Below are the code and all the weights of a small trained network. Each question names an input and a target symbol and asks about switching units off, where a switched-off unit gives its printed mean instead of its output.

import numpy as np


def w(rows, s, z=0):
    codes = np.array(rows[::2]) - 128.0
    scale = np.full(codes.shape[1], s)
    scale[-1] = z or s
    return codes * scale


def norm(h):
    return h / np.sqrt((h * h).mean(-1, keepdims=True) + 1e-5)


def softmax(a):
    e = np.exp(a - a.max(-1, keepdims=True))
    return e / e.sum(-1, keepdims=True)


def log_softmax(a):
    a = a - a.max(-1, keepdims=True)
    return a - np.log(np.exp(a).sum(-1, keepdims=True))


def net(x, mask):
    ids = ['ΓΩβδεζθμξπτ'.index(c) for c in x.split()]
    T = len(ids)
    res = E[ids] + P[:T]
    u = 0
    for l in range(3):
        r = norm(res)
        for j in range(2):
            rows = slice(3 * j, 3 * j + 3)
            q, k, v = (r @ M[l][rows].T for M in (Q, K, V))
            z = softmax(np.where(np.tri(T) > 0, q @ k.T / 3**0.5, -1e9)) @ v
            o = O[l][rows]
            res = res + np.where(mask[u + j], z, o[:, -1]) @ o[:, :-1]
        u += 2
    return log_softmax(norm(res)[-1] @ U[:, :-1].T + U[:, -1])


Q, K, V, O = {}, {}, {}, {}
E = w([
[93,183,148,121,187,135,138,132],'Γ',
[120,140,154,148,86,82,157,125],'Ω',
[142,151,128,106,89,144,171,142],'β',
[122,167,135,105,146,186,160,134],'δ',
[134,114,172,162,122,154,171,90],'ε',
[147,145,103,135,128,156,67,132],'ζ',
[92,173,121,106,137,154,169,148],'θ',
[127,132,106,114,166,142,142,159],'μ',
[106,203,152,109,128,186,159,116],'ξ',
[79,156,148,143,172,163,157,113],'π',
[102,68,134,6,123,102,130,62],'τ',
],0.022)
P = w([
[2,116,135,102,109,199,115,181],'0',
[128,114,170,133,149,138,120,175],'1',
[137,125,159,141,148,136,123,147],'2',
[136,138,150,148,148,132,127,124],'3',
[140,142,140,153,148,132,134,112],'4',
[142,146,132,154,147,127,139,100],'5',
[141,147,122,154,149,124,142,94],'6',
[138,148,114,156,152,122,147,89],'7',
[136,150,108,157,155,114,150,85],'8',
[133,150,103,155,154,112,151,83],'9',
[133,151,99,155,155,106,155,82],'10',
],0.0093)
Q[0] = w([
[92,74,223,84,210,75,231,192],'L0H0',
[118,130,253,36,77,213,215,139],'L0H0',
[22,127,218,238,105,152,71,98],'L0H0',
[117,61,187,129,82,167,125,200],'L0H1',
[84,102,211,145,124,167,111,174],'L0H1',
[123,99,92,63,132,152,43,170],'L0H1',
],0.0048)
K[0] = w([
[127,136,64,254,121,127,73,187],'L0H0',
[172,205,138,223,87,206,134,106],'L0H0',
[74,140,187,201,125,79,115,72],'L0H0',
[153,111,156,192,181,201,126,160],'L0H1',
[150,199,170,122,104,103,120,142],'L0H1',
[123,122,79,129,107,173,56,184],'L0H1',
],0.0059)
V[0] = w([
[127,103,88,55,125,143,109,135],'L0H0',
[138,152,125,169,171,142,170,209],'L0H0',
[145,198,137,166,124,126,229,166],'L0H0',
[150,52,240,153,161,162,132,92],'L0H1',
[106,30,54,2,100,99,51,25],'L0H1',
[133,117,139,118,91,124,54,134],'L0H1',
],0.0044)
O[0] = w([
[124,130,162,145,143,191,159,133,110],'L0H0',
[95,67,88,162,145,139,205,82,184],'L0H0',
[150,127,56,118,138,88,161,78,200],'L0H0',
[128,124,162,97,165,133,93,106,143],'L0H1',
[176,130,101,113,168,39,194,2,2],'L0H1',
[97,102,34,106,119,78,120,154,85],'L0H1',
],0.0056,0.0045)
Q[1] = w([
[104,140,179,169,95,174,141,205],'L1H0',
[93,144,111,166,46,92,131,112],'L1H0',
[131,134,121,106,135,116,179,34],'L1H0',
[204,134,2,153,100,95,66,167],'L1H1',
[158,99,130,149,118,89,89,55],'L1H1',
[151,147,91,198,202,195,58,139],'L1H1',
],0.0095)
K[1] = w([
[102,254,195,188,84,133,227,170],'L1H0',
[115,147,138,148,27,47,102,91],'L1H0',
[112,70,133,50,131,141,139,74],'L1H0',
[169,190,74,220,91,76,146,176],'L1H1',
[136,27,221,228,87,110,96,67],'L1H1',
[160,162,72,249,221,177,92,147],'L1H1',
],0.0074)
V[1] = w([
[114,100,152,32,101,68,131,56],'L1H0',
[234,150,78,253,158,160,22,162],'L1H0',
[165,131,117,177,199,211,69,146],'L1H0',
[84,41,169,128,109,122,145,84],'L1H1',
[156,142,103,49,197,157,36,166],'L1H1',
[103,115,211,136,23,60,199,159],'L1H1',
],0.0056)
O[1] = w([
[92,121,216,40,110,162,132,185,23],'L1H0',
[101,89,2,152,131,143,157,118,8],'L1H0',
[123,128,39,106,100,89,108,110,177],'L1H0',
[103,170,32,90,73,89,181,133,85],'L1H1',
[138,168,244,135,111,140,176,87,221],'L1H1',
[148,122,24,164,164,164,93,51,3],'L1H1',
],0.0067,0.0036)
Q[2] = w([
[81,161,39,207,129,191,169,181],'L2H0',
[121,60,43,66,180,113,94,36],'L2H0',
[97,80,182,202,86,197,174,146],'L2H0',
[110,155,51,157,180,137,141,112],'L2H1',
[166,206,254,143,116,86,137,132],'L2H1',
[123,98,232,119,133,90,128,197],'L2H1',
],0.01)
K[2] = w([
[105,112,37,46,161,59,173,42],'L2H0',
[123,145,1,216,120,151,94,87],'L2H0',
[149,9,183,71,123,127,146,34],'L2H0',
[220,143,106,153,140,93,140,90],'L2H1',
[81,91,170,51,113,117,122,154],'L2H1',
[49,141,139,67,90,181,46,122],'L2H1',
],0.012)
V[2] = w([
[142,194,143,215,149,165,118,154],'L2H0',
[168,112,61,93,165,61,113,118],'L2H0',
[187,65,111,132,153,81,171,47],'L2H0',
[2,189,78,107,95,209,129,163],'L2H1',
[170,106,154,139,130,174,108,232],'L2H1',
[84,150,151,174,117,115,122,125],'L2H1',
],0.0086)
O[2] = w([
[128,212,192,140,158,141,188,126,188],'L2H0',
[74,100,104,131,77,186,145,123,2],'L2H0',
[80,102,83,85,78,146,82,195,32],'L2H0',
[59,79,255,71,75,193,191,207,252],'L2H1',
[150,142,180,78,149,75,97,103,157],'L2H1',
[151,131,158,92,147,124,121,134,160],'L2H1',
],0.0096,0.01)
U = w([
[118,234,96,151,108,172,132,94,122],'Γ',
[86,113,235,80,119,163,120,188,189],'Ω',
[155,47,103,133,200,94,138,200,126],'β',
[141,123,157,156,119,152,2,177,117],'δ',
[147,36,156,174,117,152,151,45,47],'ε',
[22,94,139,160,186,121,85,80,93],'ζ',
[212,117,96,81,73,139,168,170,98],'θ',
[179,80,110,98,188,226,124,118,52],'μ',
[62,151,61,121,130,124,133,186,252],'ξ',
[66,122,141,166,68,16,119,150,108],'π',
[176,189,148,119,209,49,134,63,85],'τ',
],0.0078,0.0036)

Each question gives the input, a string of symbols that net reads in full, and the target symbol t.
The units are the heads (3 rows each of Q, K, V and O). Each row of codes is followed by its name. A weight is (code - 128) times the scale printed after its matrix; where a second scale follows, it is the last column's (O and U).
mask holds one flag per head, layer by layer. A switched-off head (its flag False) gives its mean, the last column of its rows in O, instead of its output. The means were averaged over made-up inputs and are rounded, as every weight is.
A unit's drop is (log p(t) with every unit on - log p(t) with that unit switched off) / (log p(t) with every unit on - log p(t) with every unit switched off).
The circuit of an input: a set's keep is (log p(t) with only the set's units on - log p(t) with every unit switched off) / (log p(t) with every unit on - log p(t) with every unit switched off). Starting from all 6 units, units are removed one at a time, each time the one whose removal leaves the highest keep (on an exact tie, the one counted first), for as long as the keep stays at least 0.8.
units of the circuit, in order: the units of the circuit, biggest drop first
most important unit: the unit with the biggest drop
heads that matter: for each layer, one digit per head in row order, 1 if its drop is at least 0.15 and else 0, layers parted by /
drop of u: that unit's drop, to one decimal
input β ζ ζ τ Ω ε, target ε: heads that matter => 00 / 11 / 11
input ζ β μ ξ β, target τ: most important unit => L0H0
input Γ ζ β θ τ β, target θ: heads that matter => 00 / 11 / 11
input ε Ω π μ ε ε ζ μ μ ε, target ξ: heads that matter => 10 / 11 / 11
input μ ε Γ ε ζ ζ β μ μ, target τ: units of the circuit, in order => [L1H1; L1H0; L2H1]
input τ ζ μ, target β: heads that matter => 11 / 11 / 11
input π ζ ξ ζ τ Ω, target π: units of the circuit, in order => [L2H0; L2H1; L1H1]
input Ω ε θ ξ μ θ π Ω τ θ, target ξ: units of the circuit, in order => [L2H0; L2H1]
input β μ μ Ω Ω τ ξ ζ π, target ζ: units of the circuit, in order => [L2H1; L2H0; L1H0; L1H1]
input μ ξ ξ τ ζ ξ, target Γ: heads that matter => 00 / 11 / 11
input ε ε μ Ω μ, target τ: heads that matter => 11 / 11 / 01
input ζ Γ ε π ζ Ω ζ δ ζ, target ξ: heads that matter => 11 / 10 / 11
input ε δ δ Ω π β π ε ε, target Γ: heads that matter => 11 / 11 / 11
input Ω ζ ξ ξ π μ θ Ω θ π ζ, target τ: heads that matter => 11 / 11 / 01
input Ω ζ θ Γ ζ Ω, target τ: heads that matter => 01 / 11 / 01
input Γ Ω μ τ ζ Γ δ, target μ: units of the circuit, in order => [L2H0; L2H1; L1H0; L1H1]
input ξ π ξ Ω Ω π, target τ: most important unit => L1H0
input ε β ε β ε, target Γ: heads that matter => 11 / 01 / 11
input δ δ δ β Ω ε β ζ δ, target τ: units of the circuit, in order => [L1H0; L2H1]
input Ω π β Ω Ω, target Γ: units of the circuit, in order => [L1H1; L2H1; L2H0; L1H0]
input ε μ ξ ε, target τ: most important unit => L0H1
input τ β β Γ Ω β ε ζ β, target θ: heads that matter => 11 / 11 / 11
input ζ Ω Ω δ π Ω θ μ Ω Ω, target ξ: heads that matter => 10 / 01 / 11
input ζ Ω ζ ζ ε Ω θ ζ ζ Ω Ω, target ξ: heads that matter => 00 / 01 / 11
input Ω μ ξ Γ τ Ω, target π: drop of L1H0 => 0.8
input π τ Ω ζ Ω ξ ε Γ π ξ, target Γ: drop of L2H1 => 1.9
input ε β δ ζ Γ π ζ ζ, target Γ: most important unit => L1H0
